Below is a small trained network, with its code and all its weights. Each question gives an input and a class and asks what happens when units are switched off, that is, made to give their printed mean instead of their output.

import numpy as np


def w(rows, s, z=0):
    codes = np.array(rows[::2]) - 128.0
    scale = np.full(codes.shape[1], s)
    scale[-1] = z or s
    return codes * scale


def f(y):
    return y / 2 * (1 + np.tanh(0.7978845608 * (y + 0.044715 * y**3)))


def log_softmax(a):
    a = a - a.max(-1, keepdims=True)
    return a - np.log(np.exp(a).sum(-1, keepdims=True))


def net(x, mask):
    res = np.array(x, float).reshape(1, 8) / 4 @ E
    y = f(res @ A[0][:, :-1].T + A[0][:, -1])
    res = res + np.where(mask, y, B[0][:, -1]) @ B[0][:, :-1]
    return log_softmax(res[-1] @ U[:, :-1].T + U[:, -1])


A, B = {}, {}
E = w([
[172,146,120,10],'x0',
[186,86,101,71],'x1',
[83,106,137,169],'x2',
[65,166,254,97],'x3',
[35,145,27,112],'x4',
[225,155,189,169],'x5',
[129,56,134,175],'x6',
[136,25,211,88],'x7',
],0.008)
A[0] = w([
[161,146,177,52,207],'n1',
[92,181,80,115,241],'n2',
[72,153,108,57,187],'n3',
[161,179,17,137,153],'n4',
[162,90,199,92,172],'n5',
[150,49,166,188,177],'n6',
[44,169,162,149,217],'n7',
[49,147,128,35,193],'n8',
[229,73,138,144,149],'n9',
[227,56,129,97,247],'n10',
[85,78,148,105,141],'n11',
[123,110,125,194,253],'n12',
[135,63,133,104,137],'n13',
[8,136,114,81,173],'n14',
[87,145,34,155,219],'n15',
[79,225,144,249,158],'n16',
[118,77,164,140,117],'n17',
[144,166,108,156,139],'n18',
[41,124,101,64,164],'n19',
[161,80,101,131,123],'n20',
[87,124,169,132,86],'n21',
[182,170,146,51,194],'n22',
[153,57,146,213,214],'n23',
],0.013,0.0048)
B[0] = w([
[180,122,181,153,210],'n1',
[140,83,75,161,221],'n2',
[127,33,123,118,207],'n3',
[144,145,59,159,232],'n4',
[186,204,190,71,208],'n5',
[31,187,160,62,208],'n6',
[71,105,178,183,213],'n7',
[151,42,165,162,221],'n8',
[155,132,158,67,204],'n9',
[167,149,132,60,234],'n10',
[94,127,126,104,163],'n11',
[26,174,95,145,198],'n12',
[120,92,121,71,165],'n13',
[75,30,107,153,232],'n14',
[112,124,13,127,250],'n15',
[110,142,130,222,250],'n16',
[108,182,115,92,162],'n17',
[133,150,106,177,155],'n18',
[101,26,103,108,215],'n19',
[133,179,128,76,158],'n20',
[125,134,138,136,151],'n21',
[254,85,149,170,208],'n22',
[72,195,145,83,219],'n23',
],0.0091,0.012)
U = w([
[63,8,129,110,48],'0',
[236,109,156,95,118],'1',
[70,163,167,179,171],'2',
[98,151,152,15,254],'3',
[116,167,6,136,107],'4',
],0.012,0.00086)

Each question gives the input, the list of numbers given to net, and the class t.
The units are the neurons (one row each of A and B). Each row of codes is followed by its name. A weight is (code - 128) times the scale printed after its matrix; where a second scale follows, it is the last column's (A, B and U).
mask holds one flag per neuron, in row order. A switched-off neuron (its flag False) gives its mean, the last column of its row in B, instead of its output. The means were averaged over made-up inputs and are rounded, as every weight is.
A unit's drop is (log p(t) with every unit on - log p(t) with that unit switched off) / (log p(t) with every unit on - log p(t) with every unit switched off).
The circuit of an input: a set's keep is (log p(t) with only the set's units on - log p(t) with every unit switched off) / (log p(t) with every unit on - log p(t) with every unit switched off). Starting from the 12 units with the biggest drops (on a tie, the unit counted first), units are removed one at a time, each time the one whose removal leaves the highest keep (on an exact tie, the one counted first), for as long as the keep stays at least 0.8.
units of the circuit, in order: the units of the circuit, biggest drop first
k most important neurons: the k neurons with the biggest drops, biggest first
drop of u: that unit's drop, to one decimal
input [-6,-7,7,-4,4,-6,8,-4], class 4: units of the circuit, in order -> [n15]
input [-5,-6,-1,8,4,0,5,4], class 2: units of the circuit, in order -> [n16 n3]
input [4,-5,-4,8,-6,-7,-1,5], class 1: 4 most important neurons -> [n5 n1 n22 n12]
input [-6,-8,-2,-7,-5,5,-2,-2], class 2: 2 most important neurons -> [n16 n15]
input [-4,6,0,-5,5,-7,4,1], class 4: 2 most important neurons -> [n15 n4]
input [-5,0,0,-8,-6,5,5,-4], class 3: 2 most important neurons -> [n9 n6]
input [-2,7,-4,6,3,8,1,7], class 3: 3 most important neurons -> [n6 n8 n17]
input [6,8,-4,5,7,2,2,-1], class 1: 2 most important neurons -> [n22 n1]
input [-7,3,-2,7,0,-3,4,-5], class 2: 2 most important neurons -> [n16 n3]
input [-3,-2,7,-4,-7,-6,8,-8], class 4: drop of n15 -> 0.6
input [-8,2,3,-2,-3,-6,-5,-1], class 4: drop of n15 -> 0.2
input [-8,-3,2,2,-6,-3,-2,6], class 2: drop of n16 -> 0.1
input [5,0,6,1,4,5,4,-3], class 4: drop of n14 -> 0.2
input [7,-1,-4,2,-3,-6,-8,5], class 1: units of the circuit, in order -> [n22]
